In the rows, zero is written as 128.
Each row has a class, written as a number after it.
[135 133 122 131 158 121 109 140 148 117 134 127 135 152 129 112 126 128
 126 144 126 117 138 111 125 141 134 112 105 123 114 137 124 126 121 136
 132 130 132 129 117 125 115 113]  6
[124 126 141 126 118  89 147  94 146 138 108 146 143 165 108 142 115 141
 131 143 126 135 155 149 149 116 109 128 104  96 147 102 153 112 123 127
 113 118 137 124 106 131 104 142]  0
[112 149 135 154 119 129 148 116 142 118 113 113 137 120 114 142 148 129
 140 118 121 148 132 135 134 133 124 129 133 159 152 105 130 133 155 109
 134 151 135 148 148 129 134 138]  2
[110 128 154 138 113 125 149 131 143 145 110 136 156 142 119 135 132 139
 117 124  96 140 131 132 129 124 130 136 120 129 127 127 122 120 136 117
 108 149 129 117 135 119 148 133]  2
[105 138 138 142 127 140 150 149 111 132 133 129 146 105 125 122 144 142
 126  82 114 127 118 128 120 162 127 141 155 153 143 107  96 142 160 118
 124 151 115 120 159 112 163 128]  5
[142 125 104 125 140  36 110 132 177 131 116 153 171 180 109  86 142 121
 134 142 117 114 154 104 149 135 135 108 119 128 100 117 141 121 113 135
 134 117 127 120 110 144 123 102]  6
[126 122 136 134 101 122 128 124 151 117 122 110 106 141 117 150 126 121
 119 129 155 136 124 124 139 110 110 133 117 133 143 116 123 113 144 123
 129 135 134 146 132 139 116 137]  6
[114 142 137 130  94  97 121 118 179 121 103 120 110 119 120 152 132 153
 118 111 158 154 125 141 134 121 112 149 123 118 152  98 115 108 165 120
 143 136 139 150 131 141 107 159]  6
[148 118 117 131  97  19 110 102 170  96 135 152  92 160  98  93 145 107
 162 157 125 107 147 129 156  93 111 105 139 145 139 107 154 112 114 125
 127 101 122 133 101 167 117 127]  5
[128 146 135 144 124 134 137 120 136 120 124 112 137 151 118 120 145 128
 131 126 130 133 124 124 129 128 126 123 115 130 150 114 137 116 137 117
 138 134 123 149 134 129 125 136]  6
[102 140 138 120  88 124 138 115 137 126 100 118 151 132 116 129 133 119
 150 126 121 138 124 152 128 107 128 150 138 117 176 119 135 110 148 116
 115 137 124 140 134 134 123 133]  8
[112 128 155 139  94 149 152 104 132 143 106 125 159 162 102 122 140  88
 140 131 102 141 123 153 151  87 142 142 129 124 177 120 164 116 121 105
  96 128 120 126 124 129 141 132]  8
[123 141 121 134 148 159 147 138 121 126 132 135 171 117 127  88 155 117
 138 118 107 131 130 120 105 131 153 131 146 153 152 138 136 119 124 132
 133 143 119 119 139 115 134 114]  7
[100 162 144 138 125 126 130 140 149 142 103 116 170 107 140 157 127 163
 129  93 128 154 119 123 116 159 134 137 131 109 128 123  94 122 161 122
 137 163 136 148 138 111 139 142]  8
[133 126  99 130 139 121 109 145 146 102 139 110 127 142 111  71 146 106
 173 149 154 105 121 116 128 120 158 110 150 152 112 152 156 124  96 134
 135 127 117 139 138 137 118 114]  3
[104 153 130 137 136 132 139 128 151 127 111 139 171 121 115 127 130 155
 111 102 112 139 144 138 113 160 120 148 137 139 131 115 117 110 142 127
 121 149 124 117 149 116 163 131]  2
[144 130 144 125 146 157 124 149 131 133 124 121  95 102 151 149 105 125
 101 120 142 156 117 116 129 139 132 129 114 126 110 144 106 133 147 138
 132 131 135 136 136 118 143 127]  7
[129 134 124 144 116 149 129 109 128 121 126 112 114 132 119 109 135 105
 136 151 148 132 128 127 135 123 120 131 122 131 131 134 142 118 126 126
 127 127 125 136 136 131 123 139]  7
[111 128 154 126 106 142 141 108  98 120 139 124  95 114 151 157 116 138
 115 136 137 136 126 136 139 112 101 136 117 132 147 125 107 135 133 124
 119 147 123 156 125 121 117 134]  1
[123 118 139 147 118 134 100 142 131 126 117  99 130 151 102  64 173  71
 161 128 123 134 116 141 123 124 168 117 138 164 157 106 164 119 106 108
 123 129 103 104 138 129 118 122]  0
[142 130 141 134 132 160 140  98 113 110 154 149 112 141 130 140  92 128
 102 172 115 116 146 139 142 119 104 128  87 113 113 148 144 118 109 139
 102 130 128 132 112 126 134 128]  2
[143 121  96 113 132 121 117 119 144  84 167 138  85 123 117 135  97 148
 127 161 167 103 140 141 148 110  83 139 148 144 118 149 137 106 117 162
 115 121 123 157 137 132 143 129]  3
[148  97 144 123 139  59 136 140 131 124 144 183 127 166 137 107 119 121
 137 145  96 119 162 118 165 115 140 110 118 126 108 147 136 122 101 133
 111 111 107 116 109 133 127  92]  4
[128 109 143 131 126 142 115 149 130 134 126 118 106 120 128 104 138 105
 112 116 125 140 126 114 138 122 166 122 125 130 114 121 120 140 120 132
 121 137 110 125 124 117 139 126]  1
[129 142 127 124 135 121 127 111 137 116 124 116 115 144 116 129 127 103
 139 154 121 124 141 136 133 115 111 116 117 126 159 134 153 110 118 135
 123 115 137 143 126 141 125 120]  7
[109 146 123 127 127  77 147 116 160 148  81 144 209 150 103 127 130 137
 149 133  95 127 158 137 124 143 129 126 128  95 119 110 132 114 126 116
 136 138 138 129 136 135 138 124]  2
[124 137 125 145 120 107 117 130 142 116 129 113  98 140 115 110 147 123
 138 139 139 134 120 130 128 120 127 123 127 150 129 130 144 125 123 126
 127 129 117 138 130 132 134 125]  3
[143 109 138 128 129 137  96 124 130  93 170 107  65 131 126 105 145  96
 135 131 129 124 128 126 149 105 150 108 138 172 161 123 152 144 112 126
 116 111 119 141 129 146 122 123]  1
[107 143 151 148 113 166 149 112 110 125 123  95 102 116 120 156 136 124
 120 127 123 148 101 166 121  95 109 144 133 156 188 118 133 116 145 106
 113 145 123 149 139 126 134 150]  3
[145 143 128 132 106  49 119  95 156 121 125 145 112 155 102 105 146 124
 133 135  99 125 138 135 121 112 120 110 132 109 155  89 150 111 129 116
 121  99 124 122  99 133 148 129]  5
[121 150 104 142 129 117 115 121 163 135  99 108 165 148 114 122 139 114
 151 128 137 136 136 111 125 138 141 124 114 128 122 130 139 130 140 127
 134 128 129 135 126 123 122 126]  8
[135 126 126 127 119 112 152 100 136 136 128 143 137 157 118 133 124 123
 131 133 118 121 139 130 143  98 124 130 115 123 150 127 155 122 130 119
 112 102 126 126 125 126 142 131]  4
[111 144 168 146  96 154 129 120 144 120 121  96 118 128 120 129 165 108
 147  91 113 160  96 146 123 110 163 135 145 162 211 105 147 132 160  92
 123 136 126 148 143 137 136 140]  8
[136 133 123 121 123  50 123 112 183 118 112 156 167 171 105 114 133 132
 156 134 110 127 162 127 134 128 151 117 138 114 134 117 144 110 116 122
 127 115 124 136 109 144 123 107]  8
[127 148 144 134 119 252 135 131 110 124 137  63 101 117 127 144 131 102
 116 129 130 145  95 142  97 119 125 147 110 117 162 136 138 118 133 121
 119 121 132 131 138  99 135 152]  6
[152 124 129 141 109 107 102 118 155 121 138 121  82 120 121 112 135 104
 120 116 138 144 118 126 133 119 133 122 136 151 132 105 135 134 145 115
 121 102 126 110 117 132 134 143]  5
[132 124 147 133 139 207 151 159  87 134 146 129 138 104 136 124 114 105
 113 124 103 121 101 148 131 125 133 145 134 148 135 158 116 140 128 130
 102 135 113 105 144 102 169 130]  5
[105 151 134 152 145 109 147 149 137 182  90 128 228 134 123 112 149 128
 143 100  91 143 135 117 113 152 168 114 127 117 110 121 119 137 139 105
 132 152 131  99 137 104 119 133]  5
[148 121 126 132 143 138  98 142 143 108 155 102  90 123 128 102 157  96
 147 124 126 133 115 105 117 125 158 105 144 175 153 133 142 135 132 126
 138 123 125 143 140 135 117 114]  7
[108 149 108 122 134 180 150 132 108 138 109 110 153 101 143 139 101 137
 139 147 158 124 134 126 131 133 125 149 109  81  93 154 113 131 146 133
 134 143 137 144 147  91 135 140]  4
[140 128 115 141  86 134 128  86 151  85 146 110  76 139 110 133 128 131
 126 147 161 130 131 126 144 108 101 144 113 151 148 123 145 116 148 127
 123 118 130 153 121 147 118 148]  2
[116 127 163 139 149 120 120 180 149 148 107 113 159 134 130 100 157 123
 133  86 108 155 112 117 122 171 187 113 129 150 118 115 122 153 127 114
 132 148 128 103 135 113 135 119]  0
[130 124 120 137 130  79 113 154 151 109 130 131 158 131 127  62 158 129
 161 104 117 127 124 103 130 153 175 105 157 153 118 116 124 140 134 115
 136 144 115 121 138 140 122 109]  2
[126 132 138 144 115 115 119 125 135 111 142 119 120 147 115 113 142 123
 153 134 136 125 120 147 137 118 130 120 129 151 153 113 144 124 122 117
 120 137 117 138 123 130 116 133]  0
[116 149 121 164 108 176 140 117 133 143 112  95 131 110 116 136 145 106
 137 113 152 139 107 123 115 134 131 134 117 136 139 119 130 148 152 111
 134 126 135 116 138 108 130 157]  5
[109 152 124 129 128 141 157 114 129 153  99 119 140 112 141 184  98 162
 111 120 152 134 136 123 131 140 102 140  94  89 111 130 103 133 162 128
 134 132 145 144 147 103 139 157]  4
[136 114 160 143 109 124 131 128 141 129 133 150 128 161 124 111 128 101
 131 117 114 141 118 119 143 121 155 130 123 144 134 133 147 134 129 118
 104 124 112 120 115 133 151 107]  8
[125 127 136 119 158 200 121 173 130 124 119  97 124 111 142 117 103 115
 118 114 156 143 120 114 131 159 158 136 121 109  84 145 106 132 123 132
 126 139 131 118 141 108 120 123]  6
[111 148 112 139 105  43 120 121 172 111 110 105 141 150  98  96 177 135
 154 109 137 134 117 121 131 118 143 111 157 159 156 100 149 130 123 106
 140 139 126 153 129 150 124 122]  3
[106 163 100 142 146  92 117 157 143 132 117 103 160 119 126 105 153 164
 145 118 145 127 122  97 102 167 145 112 135 134  86 131 113 136 144 134
 151 167 127 150 151 110 133 122]  3
[121 128 153 133 112 106 114 145 150 125 126 116 117 127 126 116 156 140
 124 100 128 148 112 141 121 134 161 121 136 143 166  94 122 137 140 111
 124 144 123 123 129 114 120 132]  0
[ 96 141 166 139 104 108 145 132 132 158  85 118 162 147 109 130 152 133
 139 102 106 152 111 160 123 124 140 141 127 119 164  90 129 120 136  94
 121 145 122 117 133 127 141 140]  0
[130 141 135 128  98 130 130  94 144 104 135 101 114 153 112 152 130 123
 154 143 131 132 131 140 139  93 113 131 126 137 171 131 154 110 135 114
 119 118 134 162 133 150 120 146]  8
[115 130 145 135 121 115 127 103 129 121 130 124 131 143 113 118 150 112
 137 124 100 131 141 138 127 111 136 116 134 142 174 102 151 129 117 115
 118 129 115 141 122 134 120 127]  1
[153 114 120 139 125 121 138  94 133  97 157 151 134 158 108 100 132 103
 127 164 107 104 149 126 149 104 123 109 117 138 148 135 168 116  91 137
 110 115 126 122 105 144 129 116]  2
[126 149 123 133 104  64 114 107 180 109 117 117  98 134 107 141 136 152
 132 129 156 141 124 126 111 130 109 126 141 124 131 107 137 104 138 124
 141 126 139 159 120 136 143 136]  3
[136 135 131 120 147 180 152 113 111 131 137 133 131 133 130 133  97 124
 122 162 124 125 151 140 123 121 127 134 107  95 120 151 138 115 116 134
 111 120 133 125 129 117 121 130]  7
[121 119 141 126 121 105 133 124 118 119 131 140 113 126 138 131 124 133
 123 128 129 128 132 123 148 122 116 124 129 134 135 123 115 133 127 134
 121 137 116 144 124 130 133 122]  1
[155 112 134 127 111 110 126 103 144 103 141 138 105 141 113 126 113 108
 139 154 133 131 125 144 158  91 124 124 138 122 156 133 159 121 119 121
 110 112 127 143 114 154 121 132]  7
[150 132 121 124 126 106 111 157 137 108 146 106  76 110 146 122 130 135
 137 112 152 135 113  95 133 146 135 118 131 142 101 135  97 143 153 130
 147 119 132 144 130 129 133 124]  5
[113 130 121 142 118 110 127 144 132 135 117 119 142 131 124  96 165 105
 156 116 122 126 127 109 126 126 152 121 132 139 128 128 132 132 122 117
 140 132 113 123 141 121 135 116]  4
[126 125 127 142 142 138 123 145 123 137 132 116 148 122 136 103 146 124
 127  97 135 136 124  98 124 142 182 109 131 138 123 119 120 158 137 118
 131 140 118 122 139 117 128 116]  1
[112 151 148 144 104 172 155  98 116 126 125 124 125 133 131 159 115 117
 136 141 135 137 122 154 138 103 110 148 108 122 175 135 135 109 146 122
 112 136 130 151 121 120 129 136]  8
[127 143 124 108 133 110 146 129 134 138 105 141 160 156 122 141  81 155
 137 172 146 114 157 145 134 150 117 140  84  69  66 148 128 118 107 141
 121 123 137 121 118 124 118 132]  0
[118 146 142 149 140 252 138 125  92 117 135  84 134 100 140 118 130  98
 119 127 128 142 106 147 118 127 142 137 120 156 159 144 138 129 129 113
 116 146 124 121 155 107 128 147]  2
[140 106 142 127 146 119 140 111 123 138 137 166 138 153 132 126 106 117
 125 149 110 122 154 120 152 111 136 108 109 117 112 139 150 140  95 137
 102 113 120 110 107 124 112 117]  1
[128 121 144 135 130  97 134 121 161 152 106 136 148 139 116 125 142 114
 120 114  99 148 131 121 128 120 147 113 129 131 150 108 140 134 135 118
 120 127 135 116 119 130 121 131]  7
[143 132  99 126 114  96  84 137 171  90 155 105 108 139 112  79 162 107
 167 132 136 118 126  99 127 124 159 115 147 160 133 129 149 129 132 137
 135 121 123 149 123 140 131 111]  8
[119 138 138 123 125 122 106 134 161 123 113 134 129 127 129 112 125 123
 145 111 131 140 119 142 134 118 157 140 141 129 149 120 123 121 152 120
 126 132 120 142 129 132 140 128]  8
[121 155 133 128 131 198 135 155 129 152 103  85 130  72 146 150 118 127
 108 111 144 160  93 123  95 149 146 143 129 114 112 134  94 134 161 128
 136 155 137 140 147  82 148 145]  7
[118 139 154 139 116 141 147 130 130 118 131 103 110 120 131 149 139 131
 122  93 124 144 113 132 130 111 145 122 126 150 174 120 133 138 146 102
 116 132 127 135 142 124 137 140]  4
[140 127 128 127 140 135 106 170 133 114 143  95 110 135 124  89 146 112
 155 119 142 125 109 120 140 145 162 113 136 152 117 129 135 137 119 131
 129 128 120 128 141 124 138 120]  0
[144 121 121 112 135  40 108 134 178  90 154 150 120 139 113  89 153 138
 143 124 106 120 155 116 139 128 143 105 171 161 125 110 138 125 105 138
 127 116 123 137 112 143 155 109]  1
[101 147 151 133 123  58 148 121 178 144  70 154 187 136 112 129 132 155
 130  93  95 160 146 139 131 141 141 123 138 109 130  89 124 122 137 102
 123 145 135 113 123 136 130 137]  2
[172 114 110 100 132 124 101 144 143  80 155 125  56 131 138 117  93 130
 136 165 181 120 132 118 139 131 117 125 112 118  90 154 129 112 110 163
 129  99 126 136 105 124 122 116]  0
[137 150 107 110 130  87 117 119 151 110 124 126 111 129 117 131 108 144
 137 149 136 116 141 110 107 131 109 121 123 100  80 130 123 123 125 130
 128 114 144 124 112 126 149 127]  5
[136 125 133 112 164 153 127 144 119 112 149 140 103 112 154 144  90 152
 103 119 142 133 147 112 129 147 124 132 120 124  92 149  96 127 122 151
 119 128 119 130 123 113 141 116]  1
[111 165 128 114 166 125 155 125 129 163  87 126 170 139 136 183  85 155
 112 142 107 136 165 125 117 137 107 130  79  87  85 147 117 122 144 129
 124 130 148 132 138 104 149 134]  4
[105 148 129 139 112  90 119 124 152 128 101 110  85 116 132 162 127 169
 120 107 175 159 112 114 123 142 104 144 126 123 119 108  96 126 177 122
 148 153 133 174 135 121 134 134]  3
